Each row has a class, written after it.
[-173 -678   72  422  -74  118  -19  -90  148 -228 -120   75 -544  -67
  -63 -434   -7  -57 -405 -331  200  329   63 -112  344  178  115 -107
 -292 -252 -282 -100  -76  145] -> fozo
[  35  -29  -17  119   62 -137 -157   -8   37 -100    9  210   88  -67
   78 -263   70 -112 -136  -34   95  -46  380  -48 -368  137 -187    8
 -268  365  -12   35 -262   18] -> Kuraz
[ -94 -217 -218  268 -258  269 -183    4  281   19  -77 -195 -371 -287
   -4   95  348  -32 -398 -198 -270  243  253   53  478  101  -80 -142
 -550 -365  181 -397  384 -452] -> dugu
[ -11   17   85  -12 -142   18  155  150 -103 -113 -246   14  -36  230
   31   50 -277  177  362 -144   96  121  -97  -12    2  -95  153  -67
  -51  497 -295 -136   15  127] -> Rovi
[  97   22  -73  -40 -137  356  -19  -39   77  298   31 -136 -171 -105
   -7   35 -150  227  121   59  175 -245  117   42   13  -30 -136  -13
 -137 -187   14 -272  382 -137] -> mibi
[-237  221  212 -222   72 -149  109  -35  -41  -53  163  245  223 -175
  124  212  -65  189   -5  122   72  -40  312   -9 -376 -182  -92   -1
 -206   44 -104  343  -82   41] -> Rovi
[  -8 -360   17   44 -114  -89  -96  461  -81  150   43  110  -83  -93
   37   16 -341   37  246 -160   94  279 -184 -308  370   51  258   13
   12 -124   52   23    0  335] -> Lanik
[-254  387   29  102  268  225 -277   78  238 -149  536 -399 -451   24
 -212 -435  -12 -294 -283 -103  206 -327   64  -80 -168 -217  283   23
   37   -2   10 -103  330   93] -> Lus
[ 216  106    5  -23  -23  191   94  282   11  -78   -7   75  -21   73
  423  351  -38  163  885   58  -35   -1 -146    7   -2 -258  -96  170
  400   31 -202 -264  241  -46] -> Rov
[-114 -128 -117   -2  -12  -54 -208  363  405  114  405  126  547 -127
 -112    4   30 -201 -203  -64 -159  448  230 -271  304  130 -199 -161
 -258  144  626  -28 -399  131] -> mepe
[-122 -309  106  150  -99  241   22   63  162 -218  255 -147 -331  -94
 -566   46  -83 -102  127  -61  124  206 -140   33  191 -354   95   -8
  -31   48 -262 -109  -66  178] -> dugu
[ 179 -140   71    8  -17   75 -173 -313  -35  -85  -93    6 -147  -49
  526 -360  214  -94 -280 -208  112 -520  -77  305 -117  265 -116  152
  -24  -91  -76  -92  176 -392] -> Kuraz
[-193  -52  183   -9   63  148   98  -11  -67   29  -22 -105   39    7
 -107  -58 -265   61 -117  -59   37   98  -19   97 -108  143   15 -155
 -108  154  112  -44  -89  130] -> mibi
[ -81   29  -40 -289 -329   -8   98 -283  422 -178  302   90   43  144
  -43  223  146 -138  141  -97 -326  139    3  110  100  -51 -349   28
   32  403  -50 -129  -57 -313] -> Lus
[  57  -57  152  -50 -176   71  151   43  123  -68 -113  125   62   12
  161  371 -152  134  401   91   70   93 -143   80  -17 -316    5  -66
  226   23 -109  -96   72 -151] -> Rovi
[  70  133  280   28  282  200   47 -110  143 -373   36   12  199   46
 -109 -122  262 -359   83   46 -311 -180 -103  217 -241 -104   77   19
  379  136  141  -24 -433  -83] -> mibi
[  91 -117   81   50    8  141 -199  -51  309 -113  127 -226  -55   39
 -178 -434  358 -320 -127 -184  182 -258    5   90  -48 -135 -104   62
 -116  205   -3 -237 -115 -252] -> mibi
[ 135 -222 -317  -36 -200   70  -71  109  177   16  -12  333  325  187
  -33 -173  -10 -185  106  -52  142  266   45 -316  113  330   42  -28
    3  145  -58    1 -125    1] -> zolog
[ 191 -258 -211  203 -139 -312   87  181 -174   79 -177  432  299   67
  406 -250  171 -146 -234  -24  -18   64  280 -155 -124  325 -319  100
 -328 -105   25  202 -389  -43] -> mibi
[-197  -20  147  -95  -25  -35   55   -5   47  151  100   31   64    7
 -174  -50  -73 -318 -220   47   18  444  -82 -116  -31 -106   46  -76
  152  -51  322  -15 -267  112] -> Naza
[ 317   52  -83   18   51 -115   92 -162 -176   46 -272  101  507  151
  373 -103   70  199 -212   31  131 -110  110  296 -280  543 -194  -12
  232  105   42  262  -54  -36] -> Lus
[-183  -51  -37  302 -233  141  166  367   60  138  168   33 -566  253
 -318  147 -448   55   -6 -167 -209  406   32 -173  215  -97 -248 -157
  -95  289  372 -301  -56  140] -> Lanik
[  28  194  -78 -223  103  -25   53  -17  135  -27  252  -81  354 -206
  -28  130  142   46    5    3  -45 -220   36   23  -72  -34  -52   65
  -20  -91  -41  216   19  -93] -> mepe
[  19  -44 -117  -44  -83 -166  163  -59  222  264  159  109  414  145
  284  143  104 -257  -97   10 -215  411 -101  -49  157  201 -333   78
   20  196  479   82 -405 -174] -> Rov
[ -23  244 -223  111  -43   23   99 -128  212 -261 -104  132  -43 -183
   64  425  120  153  129  -82 -394  222  157   28   20 -189   98   -3
 -509  331 -179  -33  -31 -160] -> dugu
[-136 -144  159  284  170  -41   44  132  101 -417  -20  107  -71 -361
  162  234  115  341  231 -343 -271 -332  414  117   82   33 -159  115
 -397  358 -447  267   59  -37] -> zolog
[ -82  195 -430  303  315  455 -325  -11   70  114  121  -75 -618 -269
 -230 -275 -327 -221 -243  -93  328 -177  -62 -270 -179   24  423   21
 -307 -115  -62 -234  199   65] -> Kuraz
[ 218  235 -371   30  104  203 -109  186 -430 -224  -16  -81    1  372
 -166 -451   84    0  -11 -162  378  -92  -83 -154 -239  250    6   64
  293  171 -187 -157  279  165] -> Naza
[  59   59    8 -160  -50   73  -13  109 -128 -138   47   33  186  141
  -57 -194  -83  -29 -120  -13  208 -255 -207 -115   58  -17  193 -139
  134   15   63  -53    7   12] -> zolog
[-301 -311  380  -64 -158  -95  181  212  313 -366    6  183    0 -120
  -27  221  -69   45  312 -169 -624  361  160   44  312 -264  355 -198
  129 -155 -345  -29  -10  340] -> Kuraz
[ 250   14 -127 -235   81  201 -247 -281 -255 -174  112  107  476  224
  217 -682  -29  -72 -125 -105  567 -512   82  169 -604  412 -268   90
   87  455 -301   -5   29   84] -> mibi
[-114   33   -4  -59   61  183  -40  410  123  -62  202   24   21  103
  -58    3   86 -213  264 -114  100  -88  -46 -154  175  -20  115   61
  185   40 -132    7   35  -62] -> mepe
[-116  226    5 -176 -141 -149  198 -130   64   70   40  120  220  -89
  234  296  -80   28 -120  166 -137  102    6   -7  -18   -9 -141  -14
  -42  -17  274  148   19 -201] -> mepe
[  13  167 -212 -136 -138   62  149  323 -141 -210 -130  285  414  335
   54  129 -147  423  415  -30 -102  154  311 -120  -59   90  279 -203
 -260  479 -454  -27  125  389] -> Lus
[  57   69  179 -390   47  291   -9  241  -81  260  129 -103  226   92
  -50  -63 -273  177  446  102  -71 -332 -131  271 -210 -281  327  -67
  455 -174 -163 -344  360  533] -> mibi
[-104 -146  280   53   52   71 -177 -189   38 -357 -201 -126  -71 -173
  244 -197   88 -146  -14   38  202 -221  -39   -2   77  -11  167  -51
   89 -249 -165  -39  202 -275] -> Rovi
[ -33  109 -266  156  -64  -88   -1   50   46  -95  196  -79 -268  322
 -214  -16  268  -78  -39  -90 -280  147   69  -75  -66   46  -40   55
 -130  259  -15 -120  136  -43] -> Naza
[  -1 -196  259  -59  -12  -22  330  -57  -86 -235 -313  194  -36   60
 -145  270  102  230  382  -65 -188  353 -178   78  -50 -255   91    1
  206    1 -231  112 -162   61] -> Rov
[ 150   71   96  178  220  199 -337  -53  -86 -231  231 -255 -334 -385
 -222   34  -94  186    8   18  -59 -599  -27  192 -184 -432   55  -21
 -117 -103   -5 -140  227   60] -> fozo
[-331  -81  409    6  -12  -84  353  309   69 -235  -60   56  134  296
 -285  179 -201   84  343  -78 -684  899   78 -157  402   63  165 -256
  362   97  165   30 -365  590] -> zolog
[ -68   44 -146  248  258   49  -67  236  175 -200   89   15  169 -249
  -54  183  483  165  208  -65 -100  -59  400   21   82 -149  -75  259
 -419   38 -334  255  101   27] -> mepe
[ -20  -21  257  -36   48  141  213 -363  220 -334   69  -43 -140  -91
  -61  -58 -171  -50  129   64  181 -282 -179  149 -171  -67  -86   32
  175   56 -281   74 -160 -167] -> Rov
[   2   34   49  -54  140  153 -151 -364 -168 -150  -96 -199  -25   21
  -40 -338  -33  326 -381 -186  223 -648  170  512 -282  198  -83  -87
 -160  248 -464  -29  315  109] -> Lanik
[  12  -84  -35  291  294   82 -131  294 -250  161  112 -165 -243  229
  -63 -223  -55  -33  -23  -29  390 -142  -53 -100  -25   93  -54   48
  291 -175  -57   90   59  196] -> mepe
[ -10   13   -5  179  143  118 -150  238 -389  -89  -85 -175 -135   46
   59 -304  -29 -116 -106 -194  145 -263  -94  -74  244  263  160   88
  -59   97  -75   10   49   92] -> zolog
[-178    7  258 -341   60   40   26 -618   18  180   21 -309  -42   63
 -293   60  123 -141 -224   22 -115   23 -140  352 -162  153 -109 -112
  234  255   86  -73 -129 -180] -> mibi
[  67 -153   91 -207 -247  -89   18  -87  131  -11 -151  301  383    7
  108  258  203   83  156  102 -304  195   55  115  206 -106 -224  -31
   89  115  213  -90  -87  -96] -> mepe
[ 217 -103 -119  -80 -149 -310  -87  105 -221  322   66  -88  378   69
  319  -84  -76  134 -110   16  421 -111   72  -24 -155  187 -379   21
   52  115  145  111  158  -54] -> Kuraz
[-152  192 -221 -161   -8 -164   -8   57   14  255  302  -40 -128  252
 -118 -254 -344    2  -57   -2  188  141  -74 -296   22   72 -185   41
   35  181  124 -127   14  375] -> mepe
[ -94   71 -182  151 -103   37 -298  -18 -173   98   72 -183 -439 -233
  322 -137   34 -128 -184  -80  615 -337  239  -82 -179  102 -153  205
 -523  138 -313   38  489 -437] -> dugu
[ -88 -159  198   45   15  376  -97  127   46  -98 -116  -64  -13 -618
   75  237  -77  135  236 -268 -121  240   41   83  264 -309  333   61
 -252 -102  -86 -106  240  108] -> Kuraz
[  28   72  -66    8    1   13  274  -18   42  -89 -147  -13  -65  233
    6  113    1 -142   87  -55  -80  274 -253   34  -57  129   82  -69
  423  -65 -145   19  -95 -131] -> Rov
[  57   -7  203 -162  228  245 -164  -91   15  -51  119 -223  372 -143
   -2 -261   50 -169  -70   -9  317 -249 -116  202  -70  247   61   28
  233  -31   20   33  -94    4] -> Naza
[ -29  137  197   41   92   33  -52 -188  221 -265   17 -178   -3  -49
  123 -133  -16  -55   46  -41  -32 -294  124  187 -110 -154    5  -23
   72  161 -232  -44   76  -59] -> Kuraz
[  24  265  -92   72  108   43   -6  -91    6 -142    5  -93 -289  -14
  -55  -32  -74  -62   45  -14  384 -192  -88  -66 -207 -245  125   84
  145  -28 -416  162  174 -114] -> Rov
[ -91 -152  105  -65 -105 -189  138  -83   77 -175  226   24   43  126
   24 -188   25 -133 -122 -175  137   94  -71  -81  -11   24 -161  105
   73   79 -108  260 -116  -51] -> Kuraz
[ -71 -432  481  122 -156  395    2 -249  224 -130   83 -108 -454   34
  -34 -527  -56 -256  -75 -290   99   68  -93  206   46   13   -7  102
  -73  142    3 -265 -125  -12] -> mibi
[  65 -376 -231 -111 -363 -318  237 -215   -3  378 -302  254  123  324
  164  140  -34  216 -206   -7   -7  800   14  -91  -82  491 -426 -269
  105  -73  251 -101  -82 -118] -> mepe
[-139   17  154 -153   28 -127   70  313  -30   51  101  -27  285  164
  -71  110 -158    2  191   64   -2  239 -150 -235   18 -234  161 -170
  301   39  287  -14  -26  184] -> Rovi
[-167    2  106   -2    0  159   63   78 -243   76  -80  -62 -268  230
  -37  -37 -214    0  -66  -73  392   49  -82   -6  178  269  -92  -31
  268 -288 -279  154   81  -41] -> Naza
[-164 -129   74    9   33  347  127  301  245 -143  374   72 -268 -255
   66  -17 -338  -49  389 -170 -158  -20  -39   27   13 -188  451   66
   54  -63 -443 -261  168  503] -> fozo
[ 138  178 -201 -149 -134  -89   80 -161   38  127 -174   87 -158  -92
  259  198  104  249  162  -13   98  -87  -58   95 -214 -177  -69  185
 -133  -67 -277  -48  345 -230] -> mepe
[ 176  232 -229 -144  -74  -88  215  -24 -315  339 -169   81  -70  293
   73  201  130  121  107  171  103  216  -25 -165 -123   58   63   38
  298 -249  -98  136  128  -68] -> fozo
[ -77  446 -230 -137  -41 -184   20  160  -85   -6  150  -31  295  178
   15  127 -140   18  -91  231  293 -141  -28 -222 -218  -39  -50  -89
   65  227  239  159  257 -184] -> dugu
[-126  274  177  -14  224  253   89 -177  217 -353  -67  -30  221  -53
 -130  -31   68 -142 -121    4 -389   44  -64  226   71  -98  257  -85
  222   89  143  -51 -163  123] -> mepe
[ 141  341 -280    6  -71  -27  196   66  241 -141  -71   88  229  148
  194  161    7  110  263  -34   46  -23   43 -104  -26  141 -398  121
   27  218  -38  112   50 -370] -> mepe
[ 289  119  -32 -308 -100  194  -69 -482  282   56   40 -160  139 -129
  116   -5  152    2  118   45   37 -335  -61  285 -196  -54   37   36
   55  115 -181 -207  165 -294] -> fozo
[ 142  451  -87 -430   82  290 -195  -52  -87  118  416   79   87 -328
  136  376   82   46  470  167  152 -495  -57  181 -605 -443  -11  300
  232  256  -43 -109  478 -160] -> mepe
[  42   25  -56 -125  -64   82   88  -50 -257  187 -142   78  111   30
  108  140  -40  130  -65   44  113   -3  -52   63 -123  114   -1  -39
  -35  -49   28   24   66 -124] -> Rovi
[ 284  -25  -86 -131  215  -40  -47  -13 -385   64  -24  -96  400  114
 -156 -185  215   51  114   39  257 -384  -59  111 -379  205 -383  173
  152  286  -27  150 -174  -29] -> fozo
[ 111  214   -3  178  224 -222   64  267 -255 -241 -282  119   -6   60
  185  163 -154  235  270    7   81  -27  -21 -224   -2  116   67  -52
  283  -17 -105  293  -65   42] -> Rov
[ -30  166   42  112  145   75  111  109 -236 -319 -206 -138 -363  267
 -422  104  120   25  197  -66   28  -37 -282 -166  155 -161  -75    3
  292 -101 -123   77  -62 -239] -> zolog
[ 172  -86  212 -101   -2  136 -157   -3    9  141  269 -111   13   98
  167 -167    1  -62  143   87  136 -597   39  261 -159 -292  -22   28
  285 -184 -239 -112  161   49] -> Kuraz
[-245   54 -140  255  -62  274    5  335  163  260  300 -157 -645  -15
 -273  224 -139 -167    6 -108  207  512 -144 -169  261 -289  -77   70
   32  -29  176 -317  137   26] -> zolog
[ 364 -119 -132  -22  173  262 -493  -55   -7  -72  147   58  173 -301
  136 -336  336   63  121 -149  193 -664  158    3 -282  -64  259  217
 -396   62 -189  -14  238  -92] -> Rovi
[  65 -426  144   48 -124  387  -69  206 -419  211 -376  -63 -253   26
    3 -184 -245  117   34 -121  428  -89 -186   79  165  201  238 -115
   27 -419 -249 -196  254   41] -> Naza
